Each row is followed by its class; each block has classes of its own.
[ -7.1   4.1   0.9   9.7 -13.8  -4.1  13.0 -27.3   1.5   7.7   6.2 -15.6
  17.3 -15.6  17.7   7.6 -14.8   0.4   4.7   3.2  -4.3   4.2]
(12)
[ 44.2   2.7 -16.6 -16.2   7.1   8.2  -6.7  20.6  -8.3  -5.8  -1.3   0.5
 -14.7  -0.7  28.3   6.0  12.8 -16.1   2.4 -16.4   9.2   1.2]
(106)
[ 12.5   9.0   3.4   1.2  -2.2  -8.3  -2.9   4.9  -4.9 -13.6  16.1 -18.3
   4.5 -13.4   0.7  21.0   7.8   3.4  -1.9  -0.8  -8.8  26.1]
(94)
[ -1.3   6.0  11.7   3.9  -3.6  -8.8  -0.7   5.7  -5.8  -7.2   2.6 -13.5
  11.6 -13.3  -7.7  20.7   5.1  11.5  -3.3  -0.2 -13.3  27.6]
(94)
[ -5.4  10.2  15.1   8.6  -1.2   2.5  -7.6   9.7  -9.5 -15.3  10.1 -15.1
  15.6 -16.6 -11.1  26.2   8.8  13.5  33.9  -4.8 -12.6  37.8]
(94)
[  8.1  21.8  -6.3  -6.2   9.3   7.1 -14.8  -6.6  -3.1 -27.7  27.7 -16.1
  -2.5 -16.8 -17.7   6.6   7.0 -15.4   6.8   0.4  -3.3  16.8]
(12)
[ 12.1  15.9   3.9   0.3   0.7  -2.3 -13.2   4.5  -3.3 -20.8  17.5 -12.9
   2.5 -18.5 -15.0  11.1  11.3  -1.9  -5.8   0.6  -1.5  23.7]
(94)
[-11.5  22.6  16.2  12.4 -11.7  -5.0  17.1  -4.3  -1.8   1.0  23.9  -8.4
  15.5 -21.5  -7.4   8.5  -3.1   2.0   2.7   4.2  -8.3  18.8]
(12)
[ -0.1   8.7  15.2  10.4   1.4  -0.6 -13.7   8.4  -2.7 -15.3   8.9  -5.4
   8.3 -13.4 -16.8  21.5   8.6  15.5 -13.1  -3.8  -7.3  24.5]
(94)
[ 13.5   7.6  13.8   5.0   3.1  -0.7 -18.6  19.3   0.3 -17.3   2.9  -1.1
   4.4  -9.3 -12.8  15.8  16.2   5.3 -11.6 -12.1  -4.8  22.3]
(94)
[ -6.4  15.3  17.7  -3.4  -1.2   4.7 -16.8   5.1   0.0 -23.0  15.2 -10.6
  19.1 -24.5 -19.1  19.0   9.3  12.3 -16.9  -6.6 -10.4  29.8]
(94)
[  4.5  43.9  35.7  38.9 -20.1 -34.6  64.0   9.3 -17.4  41.9  28.0   3.6
  40.5 -34.2   8.0  26.9 -20.1   7.3   7.6  20.0 -21.5  37.1]
(106)
[ -9.3   2.1   5.0   8.0  -3.8  -4.4 -13.4  -1.6  -7.6 -15.5   0.4 -20.9
  15.3 -14.1 -12.3  22.8   8.3  21.3 -10.4  -2.4 -15.9  32.0]
(94)
[  4.5   5.7   8.7   8.3  -3.6  -5.7 -14.2   0.7  -7.5 -21.3   2.3 -28.0
   8.3 -14.6  -7.9  29.4  12.3  14.6  -9.1  -1.0 -12.2  42.2]
(94)
[ -8.6   4.1   1.7 -12.2   1.8  -6.4 -18.8   9.7  -2.8  -9.8   2.4 -17.0
  14.6  -6.8 -12.0  16.5  15.8   6.9  -7.3  -4.7  -6.9  32.2]
(94)
[  1.0   2.3   5.5  -2.6   6.3   1.9 -23.2   7.9  -1.4 -20.9  -0.5 -19.8
   9.8 -11.7 -14.4  20.0  14.0  14.7 -13.0  -3.3  -9.4  29.8]
(94)
[  3.0   0.7   6.1  -2.4   0.7  -1.5 -19.3   9.6  -2.7 -18.2   0.8 -16.5
   7.2  -7.5 -17.8  19.0  15.2  11.5  -4.3  -5.0  -5.9  28.4]
(94)
[ 37.7  16.0   0.5   6.5  -0.1   7.0  17.9  22.7  -3.0  20.4   5.1  34.6
 -10.2   0.9  18.7  -1.2  -1.3 -17.7  -0.9  -8.1  11.1 -19.3]
(106)
[  9.5   7.9   8.4   4.6   1.4   3.2 -15.6  13.1  -5.5 -24.2   4.9 -17.1
   8.9 -12.7 -14.5  25.2  11.2  11.3  -9.9  -5.8  -7.2  32.0]
(94)
[  5.0  25.5  14.7   2.9   1.6  13.0  -2.5  18.2   2.8  -5.7  20.8  18.2
  11.0 -17.3  -7.8  -4.3  10.9 -10.2  -8.1  -8.8   5.0   0.8]
(106)
[ -7.7  17.1  -6.5 -12.7  -4.0 -15.9  19.1 -20.7  -7.9  -0.7  20.3 -25.7
  12.4 -18.4   8.7  -2.9  -9.0 -12.0  19.4  16.4  -8.6  17.0]
(12)
[  6.2   5.0  -0.7  -3.1  -0.3  -2.9 -11.0   6.7  -0.7 -25.3   3.9 -20.3
   4.0 -10.3  -5.8  17.8   7.7  10.3  -1.9   0.2  -9.4  27.0]
(94)
[-15.5  20.7  23.5  22.1  -6.6 -13.1  14.1   1.4  -8.2  -4.0  21.4  -6.4
  29.9 -25.1 -23.5  13.7  -8.1  13.8  -0.4   9.3 -16.3  32.6]
(94)
[-13.4  16.2   5.3  11.4 -10.6  -4.6  21.4 -17.0  -2.8   7.7  21.5  -2.1
  14.7 -16.7  -0.7   2.2 -11.3 -11.5   9.9   3.3  -5.7   5.7]
(12)
[  4.9  12.8   2.9   7.2  -3.1   7.6   7.6 -29.0   1.3  -5.9  21.1 -19.6
  12.2 -27.3  22.8  15.5  -8.0  -7.0   1.2  -3.6  -6.6  10.5]
(12)
[-22.9   7.5   8.4  27.5 -16.0  -8.6  23.0 -37.6  -0.8  10.7  15.5 -28.7
  20.2 -25.5  14.1  15.6 -21.7   1.7   5.8   9.1 -17.8  14.6]
(12)
[-30.4  27.7  32.7   5.7  -3.5  -6.4  12.2 -13.7   3.9   6.6  29.3  -8.4
  27.5 -23.2 -13.4  -0.3  -3.8  -3.3   3.7  13.1  -8.5  23.4]
(12)
[ -6.5  23.6  13.4  10.4  -5.8  -3.4  23.9   3.7  -2.5  10.7  21.4   8.7
  16.0 -17.1  -7.1   3.6  -7.0  -1.5   0.9   6.8  -0.7  12.4]
(106)
[  6.5  13.2  13.0  16.0 -11.6  -8.6  16.1  -3.6  -7.9   2.8   8.1  -8.7
   7.7 -17.3   2.3  22.4  -6.7   8.2  -2.6   2.4 -16.1  16.8]
(12)
[ 21.6  14.4  12.5  10.1  -7.6   5.4  21.5  13.0   1.1  14.8   2.5  28.3
   3.7 -12.1  21.2   4.5  -2.5 -10.0   0.0  -8.9   4.3 -12.2]
(106)
[  3.7  27.5  10.9  11.2  -6.8   2.0  26.5 -13.4   1.7   5.9  25.7   9.3
  17.4 -25.0  12.7   3.5  -9.0 -15.1   2.3   8.6  -0.6   3.2]
(12)
[ 34.0  20.0  11.4  -7.0   9.0  10.2  -7.5  40.7   1.3  -4.0  12.0  42.3
  -7.8  -2.2  -4.4  -1.9  19.7 -13.6  -6.7 -15.7  18.0 -14.0]
(106)
[ 20.8   7.4   3.3   7.9  -4.9 -11.6  -4.2   6.2  -9.6 -16.3   8.3 -21.9
  -9.5  -7.6  -8.4  20.5   6.3  10.0  -1.8  -2.0 -13.2  21.8]
(94)
[ -2.1   4.4   7.1   3.5   2.7  -0.6 -18.1   1.5  -3.3 -22.3   7.9 -20.5
   8.7 -13.6 -15.7  22.5   7.2  13.2  -7.4  -2.5 -11.2  31.0]
(94)
[ -1.7   8.1  -1.4   0.8 -14.2 -11.0  10.8 -16.3 -13.1  -5.4  -0.8 -34.6
  15.0 -13.0  20.8  28.8  -5.3   7.7   7.5  -1.0 -15.8  27.6]
(12)
[ -2.8  19.7  13.7  10.1   2.6 -10.9   0.0  15.6  -6.2 -10.8  18.4 -10.5
  17.7 -19.3 -20.4  20.6  16.7  13.5  -7.9   2.9  -9.9  39.7]
(94)
[-29.6  35.7  30.5  31.8 -31.3 -37.9  60.0 -36.8  -5.0  32.1  38.2 -17.5
  52.6 -42.8  18.1  24.6 -25.0  11.5  13.0  25.9 -24.3  37.9]
(12)
[ -2.0   8.7   9.5   9.7   2.2   2.3 -10.7   6.4  -3.8 -17.9  17.2 -11.0
   3.7  -4.9 -19.6  14.3   8.4   2.3  -5.4  -4.8  -7.4  35.5]
(94)
[ 15.6  10.9   7.0   3.7   5.9   1.8 -22.5  24.7  -6.5 -23.4   4.9  -6.7
   0.7 -11.3 -19.1  22.2  19.2   6.5 -14.6 -12.7   1.8  28.7]
(94)
[ 60.4  27.3  -3.5   0.6  -2.8  -5.8  25.3  19.4 -16.2   9.7   5.2  -1.8
  -5.7 -10.6  35.4  22.2  -1.8 -13.3   2.5  -6.9  -0.1  14.5]
(106)
[  5.9  12.1  15.4  22.7  -3.5  -0.9  -9.5  12.6  -6.2 -16.0  15.0  -2.4
  12.4 -18.5 -23.0  22.3   5.5  12.7 -14.7  -0.5 -10.2  27.7]
(94)
[ 12.8  -5.3  -7.0  -2.9  -1.7  -5.3 -12.2  -3.3  -9.6 -18.2  -7.0 -27.5
   0.1  -6.0   5.4  26.5   7.9  10.4  -3.7   1.4  -9.1  23.0]
(94)
[-11.0  25.1   2.8   2.8  -0.6 -12.2  17.8 -17.6  -4.9  10.2  33.2 -12.8
  14.4 -20.2  -7.5  -6.4  -7.2  -3.5  12.7   9.0  -8.9  16.5]
(12)
[-23.0   3.6  -2.1   3.0 -12.2  -4.6   6.5 -32.5   0.2  -8.6  13.6 -29.5
  18.9 -13.7  -2.6   4.9  -6.2   3.3  -1.0  10.3 -11.5  17.2]
(12)

Next block, with new classes.
[ 12.6  14.2   3.4  -2.9  -0.3  25.4   5.5  -6.0  -4.3  -1.9   5.0  -2.4
 -18.9  -0.7   9.7  21.2  15.0 -10.0 -11.8  30.5  47.3  -3.4]
(55)
[14.0  1.8  1.5 -0.5 -2.3 14.3  8.9  4.5  3.5 -1.3  0.7  2.8  9.4  1.3
  6.7  5.6  6.6 -1.7 25.4  2.0 35.2 -0.9]
(88)
[ -7.8   0.0  -0.9  -2.4  -7.1 -23.2  -3.7   2.0  12.8  -0.3  -9.2  -3.1
  12.4   1.5  -8.8 -12.2  -9.0   9.6  20.3   0.9 -18.4   3.8]
(54)
[ 12.6   5.8   1.4  -1.5  -9.3  -5.2  -1.1   5.3  13.2  -0.7 -12.3   2.7
  13.2   4.2  -5.0   9.9  -3.4   7.5  25.6   2.3  24.9  -2.0]
(88)
[ -7.7   2.2  -1.9   3.5   1.7 -12.4  13.2  -6.3  11.3  -3.2   4.1  -5.2
  -0.5  -1.0  -5.3 -24.9   1.8  -1.5  22.5  25.6  -2.7  -2.5]
(55)
[ 16.3  12.1   2.1  -1.9  -3.3  28.5  -2.1   2.6 -12.3   0.8  -5.3  -1.2
 -13.1  10.0  11.6  39.3   4.1  -4.0 -22.9   7.6  46.6  -4.4]
(55)
[-10.0  18.5  -2.9   5.2  -6.5 -18.6   3.0  -6.6  16.5  -3.0   1.4  -5.5
   1.3  -3.4  -9.5 -30.0  -1.5   3.5  25.0  28.2  -4.2   3.5]
(54)
[ -5.8  -1.5  -0.6   2.8  -3.0 -12.7   6.9  -0.2  11.8  -1.3   2.3   0.8
   5.6  -0.5  -9.6 -24.2  -1.1   0.6  20.5   9.9  -9.2   1.0]
(54)
[  4.5  16.2  -1.5   1.4  -6.2  12.8 -12.5  -6.1  -5.4   1.2  -2.4  -4.8
 -19.1  -3.7   8.4  15.9   7.0  -3.3 -15.5  32.5  22.2   3.6]
(103)
[-13.9  -6.3   0.4   1.7   3.7 -16.4  -5.5  -0.6  -2.4   1.1   0.9  -4.2
  -0.1   1.4  -3.0 -11.1  -6.7   2.8 -14.2  -7.8 -40.0   2.7]
(54)
[  2.7   1.2  -2.8   4.1 -10.7 -21.8  -0.8   3.6  18.7   1.6 -15.4  -1.0
  21.1   2.5  -9.5  -4.0  -8.6  10.8  37.0   1.8   0.5   6.1]
(54)
[ 26.0  14.8   5.1  -0.8 -22.9  -0.7  -5.4   7.7  23.3   0.1 -28.6   2.1
  27.6   6.5  -4.6  32.4  -4.4  11.1  50.8   9.8  59.9   4.3]
(88)
[ -5.5  -6.8  -4.0  -1.2   5.1  -6.0  14.0   4.0   9.0  -5.4   4.0  -2.7
  16.5   2.3  -9.8 -20.5  -0.4   2.2  20.8 -10.6  -3.7  -4.0]
(88)
[  0.2  14.8  -0.4   1.7  -9.4  -2.4 -14.9  -3.0   5.7  -3.3  -9.4  -7.6
 -14.6   1.9   1.6  12.4   4.2  -0.5  -2.9  39.7  18.1   6.2]
(103)
[  5.1   6.9   0.0  -0.1 -10.3  -4.2 -10.1  -0.7   3.3  -1.5 -11.4  -2.0
   2.5   0.7   1.5  14.2  -6.6   3.6   6.5   8.6  16.0   3.5]
(103)
[ -3.6  -1.7  -3.1   3.1  -6.0 -17.5  11.8   1.4  28.0   0.0  -3.7  -1.1
  24.4   3.4 -15.1 -29.7  -1.6  15.2  59.4   9.6   6.7   5.8]
(54)
[ 17.3  17.5   4.9  -4.0  -4.5  30.0 -22.9  -2.1 -15.3  -0.9  -2.9  -2.0
 -20.1  -3.6   4.0  42.2  12.1  -5.3 -28.6  18.8  49.5   1.3]
(55)
[  7.9  24.6   1.6  -2.7 -11.7   9.8 -36.6  -4.1  -4.5  -0.1  -9.4  -6.4
 -17.6  -2.5   9.8  28.9   5.3  -2.8 -12.7  31.5  33.8   4.2]
(103)
[ 29.2   8.1   6.2  -6.6   0.2  49.8 -11.3   5.1 -21.7   2.9  -2.6   7.8
 -11.4  10.4  16.5  58.1  12.7  -5.7 -25.5 -14.8  59.9  -5.1]
(55)
[13.7  1.9  0.4  1.2 -6.6  4.5  5.6  1.2  2.8 -1.3 -5.0  1.5  9.7  2.2
 -2.3  4.2  2.4  2.9 28.5 13.4 40.4 -5.6]
(88)
[ 14.2   6.5  -8.8  -4.6  -8.8   4.9  -6.4   5.0   8.7  -0.5 -15.0  -1.5
  14.4   5.3  -0.4  19.8  -2.5   7.9  16.9  -6.9  33.5   4.2]
(88)
[ 11.2  16.3  -3.5  -1.7 -14.4   0.4 -21.6  -0.3   4.7   3.7 -19.7  -0.4
   2.2  -0.7   4.4  30.5  -4.0   5.6   2.7  11.4  30.6   7.1]
(103)
[ -5.4   9.1   1.0   1.4 -11.3 -10.4 -11.9  -7.4   6.5  -4.8 -10.1  -8.6
 -10.0   0.1  -1.3   5.8   0.2   1.5  -1.0  26.2   1.1   9.6]
(54)
